[ -44 -102  -48  -93  159 -206  246  254  120  154   40  270  145 -224
  258   37  -44  -74  -99 -107  189    1   86 -213 -156 -129  -10 -303
  245  309  -20  -95   57   34   14  192  -63 -188 -117  153  119   -5
 -151 -104]  3
[   0   34   75   25   74  148 -285   -1 -187   74  -24  -50 -205   98
 -127   12   27  101  -23  195    0  115  -51   81    3 -189    8  184
 -195 -196   -9   67  -69   91 -101 -183  207  232  -56 -137   88  -41
   41   91]  15
[ 212  -78  -47 -186 -331 -127   90  270 -139 -352 -134  312  338  179
 -191 -189  309 -165  244 -301 -177  -58    2  -14 -117  336   88 -329
   89   -8  -26  248 -270 -329 -225  201 -521 -172  129  196 -226  -84
   24   86]  27
[-248  191 -334  -31   -8   82  190   82 -604  120  388   54 -204  -46
  -15   95  429  489 -159   97  -11  308  -65 -356   69 -340   20  322
 -349 -308  266  151 -184  132   31 -414  -23  -39 -161  168   84 -427
   58   54]  19
[-114  -75 -399 -149  184 -109  415 -382  -82  -83  107  103  119 -333
   17  -30  592  111   40 -187  197  138 -354 -301  254  -82   46  -68
  -37  -37   25   62 -184  295  209 -279 -342  -71 -268   60  112 -302
  -34  -37]  26
[  13  -18   36 -259  -32  -10 -209   23 -103  -16 -160   38  -83   38
 -218  150    1  -41  -39  132  125  244  -22  119 -163 -139  -50  -18
 -125  -22   95  137  104   27  -21  107  170  168   49   17   76  -95
  -45   58]  15
[-510 -163  -54  248  184  -54  481 -318 -101  391  415   18 -209 -172
  217   50 -152  -75  -44 -373  152 -201   74 -395  279 -122 -127  -61
  282    8 -160 -104 -164  -59  147 -388   72  244 -200 -116  437   16
  -73 -244]  1
[ -57  -17   11 -100   72   42 -213 -179 -116   51 -172  -38 -129    1
 -129   45   55  -75   25  174  175  131 -152  126   19 -108  -90   12
 -100 -114    9  102   14  145   34 -150  167  291  -72 -112  131  -31
  -49   21]  17
[-129  -12 -190 -211  -82 -190  162   55 -577  109   94  308   60 -229
   27 -135  608  175  143   55  218  152 -225 -195   22  128   59  -46
   62  114   34  141 -250  101   20  -40 -227 -369 -214   14   -8 -405
  286   96]  27
[   0  -15  125  137  187   75  -63  189  184   96  155  108  -69   73
  198 -104 -200 -201  -89   12  -37 -209   85  -78  -83 -112   42  -45
  147  140 -220 -112 -120   59   -7  -51   55   73  -39  -63  -26  275
 -176  -24]  5
[ -15  -21  103   86  128  254 -154 -161  366  -65   55  -85 -216  154
 -133   55 -323 -214 -178  -16   -5  -82   56    7   28 -181  -32   43
  -55 -173 -148   37   75   46   16 -135  247  471  107  -86   98  276
 -248  -53]  10
[ -41    3   99  -51  114  131 -263  -82  -22  102  -24  -29 -246   34
 -124   74  -95  -24 -104  200  125  110  -35   76  -38 -189  -29  128
 -104  -67  -51   52   57  143    2  -71  315  268  -14 -148  118   27
  -16   48]  12
[-308  119   89 -115  -32  116 -256   58 -616  369  306   51 -502   45
 -128  118   37  208 -153  352  161  238   35  -75 -115 -202  -27  391
 -165  -23   38  119  -55   92   50 -121  474   82  -48 -172  105 -222
  255  126]  12
[ 183   54 -143 -250 -233 -134  -18  376 -340 -149 -230  325  239   96
  -70 -149  366  -12  151   33   -3  113  -67   23 -197  187  -23 -266
  -47  -12  144  269 -121 -125 -165  139 -317 -189   14  236 -194 -183
   21  101]  22
[  96  -68 -150 -146 -174 -106  178   43 -148 -234  -64  249  230   44
 -118 -173  394  -96  193 -256  -52  -25 -118  -93   21  242   53 -244
   51  -43  -29  206 -256 -142  -89   14 -445 -106    0  127 -115 -131
   25   45]  26
[ -17 -242  101 -381  170 -145 -239 -580  408   52 -718   -8   -9 -268
 -201  140 -206 -575   66  169  679  125 -277  365  -21  105 -311 -471
  219  195  -87  127  461  251  222  233  370  503  -20 -193  332  154
 -191 -143]  14
[ -33  -98  121   71  -18 -122  145  395  -30   78  174  219  117  107
  170  -48 -158 -145   39 -277 -169 -180  239 -144 -163  -17   49 -208
  242  190 -118  -79 -216 -267 -153  103 -181  -91    7   84   11  111
 -102  -42]  2
[-276  -94   21  -58  172 -162  188   10  -94  320  203  178  -98 -176
  223   37  -83 -177  -51  -56  233  -65   34 -187  -67  -80  -72 -132
  285  335 -127  -93  -70   70  171   -7   91  -41 -151  -59  160   22
  -65 -102]  3
[ 161 -149  -43 -135  -75  104   28 -311  626 -484 -354 -125  160  243
 -398  182 -288 -433  -14 -410  -94    3   36  137   25  -45 -134 -341
  -97 -327   24  222  178 -211  -39    6 -132  672  286  183  114  253
 -506 -143]  16
[ -28  -89  115 -216  150   72 -274 -338  241  -73 -171 -114 -163   47
 -243  169 -177 -337  -48   77  163  106 -106  212  -50 -159  -80   -2
  -48   32  -99   50  104  161  165   -5  252  447   57 -170  109  153
 -204   -5]  13
[  99  -18   17 -144  214   35 -150   79  315    7 -145   84  -38 -162
   19  110 -101  -28 -217  215  251  173  -32    0 -144 -279    8  -82
  -31   81   13  -19  250  251   13  158  239   70  -30   42   98   43
 -172   -6]  10
[  65    6   32 -226 -166  -13 -187  165 -158  -74 -209   99   -5  130
 -231  101    0  -36    2   75   50  203   42  113 -195  -43  -69 -107
 -119 -102  133  211   82 -122 -137  139   76  144  108  106   29  -97
  -36   55]  16
[-163  131  202  -76   -4  136 -417  225 -521  306  248   73 -439  133
  -74   28  -13  127 -108  429   66  159   58   43 -203 -177   43  380
 -130   54  -46   52 -110  105  -21  -46  435   20  -29 -216  -29  -92
  227  187]  11
[ 146  -45 -154 -117 -327  -66  227  198 -165 -325  -22  283  275  193
 -194 -175  325  -75  185 -390 -209  -52   18 -140  -23  289   66 -278
    9 -154   14  285 -273 -344 -208   57 -528  -89  129  246 -171 -120
    5   46]  26
[  42 -166  117  381   47  230  -94 -593  166 -178 -132  -95  -20  278
 -113 -483   79 -533  398 -309 -160 -581 -293  170  480  458  -39 -139
  179 -315 -526  113 -485  -66  -39 -556 -281  580  -69 -431  -12  428
  -42  -29]  26
[ 221  -14 -213   19  202  -64   81  159 -139 -146   31  174  277 -205
  160 -244  674  308  131   22  -87   69 -295 -144  112 -103  271   27
  -89  -21  -37  -73 -375  277 -123 -172 -476 -399 -326   18 -117 -251
  103  147]  27
[  83  -64  133  -67   36  -92   -9  392  187   -7   13  240  117   85
  140  -42 -207 -296  -38  -96  -39 -133  169  -33 -267  -14   26 -258
  230  287 -126  -55  -56 -112  -64  250  -80  -78   62  101  -96  215
 -198  -22]  4
[ -93 -142 -112  142  186   55  186 -450  142 -168  134  -52   71 -133
  -11 -152  331  -75  136 -255  -14 -148 -277 -145  370  -23  133   12
   70 -162 -247  -57 -349  176   67 -408 -314  135 -208 -175  111    6
  -55  -28]  28
[ -31    0   88  458  422  113  -15  226  -50  284  381   30 -102  -32
  440 -243   39  173  -21   45 -203 -269   -4 -195  140 -283  192  219
   70   34 -277 -320 -422  209 -105 -409  -43  -92 -342 -233   54  152
   -2   39]  3
[ 138   50  168 -147 -261  118 -266  439  -70 -136  -13  145  -77  346
 -270   86 -210  -42 -105   21 -182  118  273   65 -323  -50   28   -5
 -133 -109   66  200   40 -299 -256  264  126  122  285  141 -105   33
  -38  108]  12
[ -74   20 -238 -198   10  -87   98 -106 -201   13 -165  127   37 -151
  -33    8  292    3   17   76  273  181 -206  -71   23  -31 -133 -166
  -67  -90  145  189   41  149   86 -123  -61   80 -126  115   97 -199
  -74  -34]  20
[ 189   -9  218 -193 -298   79 -305  369   55 -198 -189  145  -15  374
 -328   77 -291 -219  -35  -25 -136   68  258  171 -341   59  -24 -153
  -59  -73   32  240  107 -356 -257  353  108  207  341  132 -101  122
  -93   78]  12
[   2  -87 -207   31   99   -5  209 -332  -28 -127  -10   78  108  -93
  -22 -214  419  -83  175 -212   39 -115 -299 -121  280  135   38 -120
   25 -129 -146   99 -293  125   54 -313 -350   86 -184  -75   26  -54
  -19  -12]  26
[-121 -143  112   95  -21 -102  213  181   47   90  145  173   59  105
  121  -29 -252 -272   40 -363  -89 -237  224 -155  -74   46  -40 -272
  300  147 -160  -40 -160 -293  -81   40 -123   75   33   39  103  177
 -142 -118]  2
[ -75   11  -47 -252   15   62  -62  -40  -32  -53   91  -20 -161   37
 -247  269  -29   49 -191   17   45  298   44  -52 -129 -309   -4  124
 -214  -82  125  112   87   44   66   16  172  208   81   82   95 -132
 -123   31]  13
[  -3  -30  -70  108  168   39  258  219  311  -47  275  112   64   28
  171   32 -154  -54 -189 -269 -155 -110  169 -288  -56 -257   78  -95
   65   32  -70  -95  -89  -40  -24  -53 -145   33   -4  177   27  146
 -306  -96]  4
[ -57  -24   81  -59   36  121 -239 -177  -77   36  -97  -72 -206   96
 -200   73  -70  -90  -14  105   88   88  -60  120    6 -108  -81   68
 -117 -161  -28  116   16   49   -5 -138  235  376   12 -140  138   22
  -35   26]  15
[ 221  -39 -119 -156 -354  -85  165  305 -152 -380  -75  311  338  231
 -197 -183  328  -94  201 -360 -252  -49   32  -81  -95  304   94 -303
   16 -104   24  283 -281 -370 -250  146 -567 -151  156  265 -233 -110
    1   81]  26
[ -39   -5   40  -18   68  169 -153 -111   34   21   12  -61 -218   79
 -178  109 -107    9 -121   59   43  107    4    6   15 -207  -31  108
 -165 -197   -7   91   55   52  -26 -124  245  340   34  -71  145   18
  -72   13]  13
[  58 -169   36 -273  248  -25 -189 -427  467  -89 -424  -79  -10 -159
 -184  180 -148 -352  -53   85  367  152 -198  234  -18 -157 -136 -226
   22   72  -53   30  298  267  173   96  229  425  -13 -110  218  137
 -276  -80]  13
[  -2   69 -120  -25  118  -34 -149   36 -400  193 -188  141  -30 -162
  129 -193  396  146  103  361  263   99 -293   30   60  -10  -60  -18
  -61  -68   37   89  -95  288  -28 -229   17  -58 -293  -83   50 -189
  126   74]  20
[-121  -18   49  217  269   73   59   72   74  242  251   96 -141  -50
  275 -111 -122  -62 -112   11   42 -195   32 -190   46 -156   19   18
  150   96 -208 -144 -142  132   32 -202   98   69 -160 -114   91  176
 -102  -55]  4

[  35  -77    8  152   13  -42 -135  107  -68    7   52 -180  -49  135
   31  -14   37    3  113    8   20 -217  -84  227   84  145   41 -239
   99 -132    9   37  -10   59  123   67  132   84  -60   15   16   39
  122  -45]  6
[ -71  171   21 -104 -102  129  154   92   52  -37  225   -8  -40  -65
  -99   76 -234  -29  -42  245  -36  228   46 -301  -17  126    2  489
 -165  339 -161    4 -108  -73 -110 -168  -74 -157  180  208  141  131
   82   88]  27
[ 196  147  207    2  -23  -21 -164  162  122   60  289  -42   86  151
  -41 -198    1   67   30   55   76 -234  -41   33  -18   32  162 -220
  159  -45   42   97 -122   43   75  -26 -118  156  169   31  -84   59
  -34   13]  1
[  96  -43  106   75  -40  -13 -201   -3  154  104  116 -220  -34    5
   45   -3   24    9  175  130  -48 -161  -36   58   -7   47  -46 -208
  127 -196  -20  150  -34   49   41   83   33   51  -26 -135   -2   18
   35   49]  23
[-107   93  -22  -65 -179  240  193  104 -201 -109  -98   11 -117  -58
  -82  282 -109 -120  -96   38 -160  244   26  -86   76    0   -9  379
 -120  148 -238 -239   51  -27  -67  -82  133 -262   27  147   61   12
  165 -153]  13
[   4   73  133   99 -265  196  -78    0   27   77 -110 -157  -72  -75
    1  244  118  -55   10   -3 -204  -60  -62   72    1 -176  -24  -72
   98 -220 -208  -55  143   84  -27   82   56  -61  -69 -239  -17   10
  115  -67]  15
[ 131  110   51 -132    5 -122  -77  230   93 -169  295   47  -32  155
   -1 -135   45  202  -51  -71  240  -43  -37  -66  -57  -73   28 -198
  233   59  221 -120 -180   81  127   74    0  243  254  197  -56  121
    0   21]  1
[  52  124  154   39   49  -79 -214   22  100   37  256 -129   80  135
  -33 -145   -6   61   99   86   13 -226 -106  -16    8   62   63  -88
  151   80  -53  150  -50  -78   18 -106  -27  147   58   52   90  153
  101   25]  26
[  71   29  145   71  -95   24 -174   17   -1   33  -52 -175  -62   44
   34  127  139  -52   70  -51 -201 -153  -86  136   62 -103  -36 -234
  184 -237 -120  -73   75   23   23   97  163   15  -96 -123  -10  -37
  130 -154]  16
[ 158  125  178   84  -36  -69 -139  205  128   14  268  -89   -1  124
   -9 -133   13   67   67   46   17 -268  -37   37    0   92  137 -239
   86 -131   64   94  -87   69   98   21  -57  162  145   15  -56   37
    5   20]  2
[  36    1  129   72 -176  150 -144  -61   34   64 -137 -173  -91  -93
   18  204   95  -68  119   19 -205  -84  -14   71   18 -137  -70 -141
  114 -300 -161   -1  135   59   -6   70  103  -90  -91 -254  -47  -54
   80 -109]  17
[  25  -72   23  201 -151   91  -93   49   72  112    6 -219  -96  -30
   29  102   70    4  108   89  -24 -146  -29  175    8   41   -3 -195
   71 -234  -58   98   40  165   70  144    8   34  -47 -201  -14   24
   63   65]  6
[  15  -74  -64 -143   54   54  149  -76   43   -4    4  -30 -274 -198
  -56  173 -135 -141  104  228 -197  358  277 -166  111   64 -188  256
  -11   47 -177 -144  -96   38  -92   65   65 -306  103   95   86 -204
   21 -181]  21
[  52  193  -82 -100  -72 -295  -29  264  163 -218  318   14 -110   91
   18 -112  212  172  -69 -176  284   95  -84 -125  -32  -92  -84 -233
  182   14  439 -208 -290  132  121   77   23  309  251  142   32   80
  -21  115]  2
[  81  -50  110  -10   82  -51 -221  -38  -65  -55  -56 -116  -84   84
   31   39   87   -4  151  -62 -123 -171  -16  131   89  -72  -60 -278
  260 -193  -76  -76   71  -20   68   65  216   20  -60  -10  -12  -52
  131 -254]  18
[  81   34  135   69    8  -39 -221    0  115   79  162 -178   20   61
    6  -76    8   22  164  106  -26 -214  -62   36   10   62   14 -167
  128  -98  -30  171  -29  -12   38  -25    6   81    7  -67   26   64
   57   26]  24
[  36  115    2 -127  146  -97  158 -133  273  144  305  -13 -228 -172
 -134  -10  -90 -126   35  336 -222  370  291 -272  132   63 -146  323
   82  324 -262  -70 -232   20 -199   23 -191 -163  250  140  264 -148
   -2  -93]  25
[-137  -10  -39   86 -256  349   45    1 -193   36 -191 -110  -20  -72
  -58  256  -43  -81  -12   58  -19   70  -65  100   18  -22   27  210
  -56    9 -226  -25  151   44  -19  -85   60 -191  -98 -111   13  113
  150   -6]  10
[-162  -51 -110   35 -189  340  130  -14 -218   -1 -187  -63  -85 -111
  -80  262 -111  -99   -4  109  -10  194   26   43   47   36  -12  328
  -97   98 -237  -65  111   42  -33  -89   62 -268  -48  -16   43   73
  142  -39]  9
[ 104  -43   99   66   -7  -59 -209   32  123   75  136 -219  -16   55
   52  -32   17   11  174  110  -37 -175  -63   66    9   84  -36 -218
  117 -171   19  132  -62   20   56   67   74   71  -36  -69    5   26
   48   39]  23
[  66  -18  126   -2   74  -34 -216  -21 -112  -71  -67 -105  -55   99
   10   31   66  -21  148  -78 -131 -196  -34  125   96  -46  -19 -237
  212 -180  -82  -66   87  -55   68   -4  222   -1  -65    6  -22  -43
  143 -269]  18
[  94  -84   96   76  -46   27 -214  -46   48   83  -46 -218  -64  -17
   47   69   58  -56  210   66 -121 -153  -17  126   44    9  -71 -251
  132 -313  -46   84   35   40   48   79  128  -37 -107 -182  -45  -70
   50  -75]  20
[  16  -24   40  108  -71   18 -139   96 -131   40  -11 -195   25  184
   38   73  102  -50   -4  -62  -57 -151 -203  259   96   25   27 -185
  151  -60  -79  -88    5   -2   63   66  200   64 -156   25   39   68
  183  -77]  12
[  45  136    1 -124  205 -148  154 -191  302  181  317    1 -252 -187
 -161  -51  -51 -163   50  339 -257  391  344 -263  178   55 -156  303
  129  336 -285  -78 -257   28 -222   15 -234 -173  272  125  298 -213
  -19 -149]  25
[ -54   77  -13 -109 -120  140  206   90 -122 -101  -58    1 -193  -83
  -61  285  -89 -144  -80   62 -244  303   88 -132  107   -5  -84  338
  -80  112 -223 -298  -16  -16  -92    7  157 -270   52  172   84  -86
  144 -200]  15
[  94   26  118   61  -24  -91 -195   74  175   86  250 -228   30  100
   50  -61    5   38  112  133  -25 -172 -124   10   -9   98  -19 -157
  109  -55    9  140 -114  -11   26   55   34  131   -9   -9   65  101
   71  118]  25
[ -44  186  146   59 -205  222  -81  -68  161  106  106  -93   29 -134
  -99   55  -55   30   78  195  -25  -55    5 -163  -93  -64   51  190
   -5   41 -202  224   90   17  -81 -171 -205  -45  109 -203   48  175
   41  133]  26
[ -16  -83 -167  -21  163  -60  217 -175   85  203   81  -67 -318 -151
 -108   99   22 -222   10  254 -225  435  296   36  261   77 -190  197
  156  241 -304 -220 -200  129 -147  180  -67 -223   85   99  271 -255
   52 -213]  8
[ -54  190  135   48 -217  232  -52  -42  147   88  119  -89   35 -128
  -95   66  -82   25   57  197  -19  -24   -7 -182  -95  -40   52  236
  -42   71 -195  209   75    1  -87 -178 -191  -58  111 -162   53  189
   50  149]  26
[  69  -24  102    9  123  -50 -238  -40  -70  -47   21  -95  -15   94
  -16  -83    2   11  207    0   -9 -228    0   97   76   48   20 -211
  180 -128  -21   77   46  -55   86  -85  124   27   -8   12  -18   -1
   90 -181]  21
[ -45  -53 -100   15   75  -88  -82   56  -87 -185   28  -20 -153   91
    0    4  114  173   43 -125  192  -65  -12  115   37  -77  -51 -210
  273   15   91 -142   17  107  152   93  125  177   89  101   44  112
  146 -105]  6
[  99   10  -22 -131  279 -188  126 -316  244  218  103  -18 -389 -252
 -133   44   81 -280  119  258 -428  446  453 -113  296  -46 -270  105
  264  111 -341 -232 -203   85 -222  165 -101 -274  168   16  258 -455
  -31 -396]  19
[  49   98  -43  -86  175 -158  230 -167  177  216  162  -13 -335 -133
 -138   96  124 -274  -90  189 -420  476  305  -51  306  -64 -195  189
  248  289 -386 -368 -238   91 -238  202  -94 -195  150  137  324 -344
   58 -337]  13
[  34    9 -102   -7  263 -163  206 -229  208  239  185   -9 -377 -194
 -166  -11   64 -220   49  279 -284  391  420  -21  293   53 -162  139
  224  244 -334 -185 -213  161 -176  163 -212 -179  219   71  303 -339
   -3 -286]  6
[-100   -8  -85   14  -90  208  177   57 -125  -71  -49   -5 -183 -123
  -89  183 -154  -64   33  142  -33  179  151  -57   61  120    4  305
 -134   88 -169  -64   41   70   -9  -68   14 -232   99   74   46   -6
   92  -80]  6
[ -48  -57 -137    1   55 -121  -56   92  -82 -213   42  -29 -168   88
   22   22  130  168   26 -140  212  -10  -31  100   35  -68  -87 -206
  247   14  153 -179  -29  114  157  116  157  181   84  123   53  109
  141  -74]  6
[  11 -118  -15  192 -122   78 -105   42    5  116  -20 -244  -73   16
   44  100   72  -20  102   69   -9 -131  -77  234   37   68  -16 -202
   85 -202  -53   70   23  134   78  143   73   28 -114 -161    6   35
   93   50]  7
[ -30   26  105   28 -195  276  -81 -109  -40   16 -214  -90 -101 -183
  -49  235    0  -71  142   54 -168  -10   74  -21   -7 -138  -43   50
   26 -237 -220   31  214   39  -32  -63   47 -208  -35 -257  -65  -35
   71 -131]  18
[ 115  169  198  112 -208  134  -93   85  233  119  175  -78  -27  -74
  -60  -18   33   65   60  120  -11 -187   45  -37  -81  -59  121 -126
   64 -187  -62  173   20  166   24   12 -239   75  186 -235  -86   47
  -54   95]  2
[ 137  162  148  -94   66  -53 -131  138   56 -112  265   91   15  152
  -73 -201   14  182   -5  -42  183 -172   16  -36  -34  -78  133 -182
  258   74   72  -19  -75   40  101  -48  -98  206  279  147  -65  117
    7  -80]  1
[  44  132  145   88 -133   14 -155   59  203  133  257 -203   78   47
   -2  -38    1   28   60  161  -19 -148 -139  -48  -49   51   32  -23
   52   22  -61  190  -75  -11  -25  -36  -81  109   22  -78   81  167
   63  190]  27
[  -1   82   79  -40   59  -45 -129   46 -169 -173  -20    4  -60  172
  -26   41  130   71  -29 -197  -42 -125  -84  111   90 -168   11 -166
  303   39  -94 -240   87  -37   72    5  201  112   26  148   44   75
  218 -287]  14
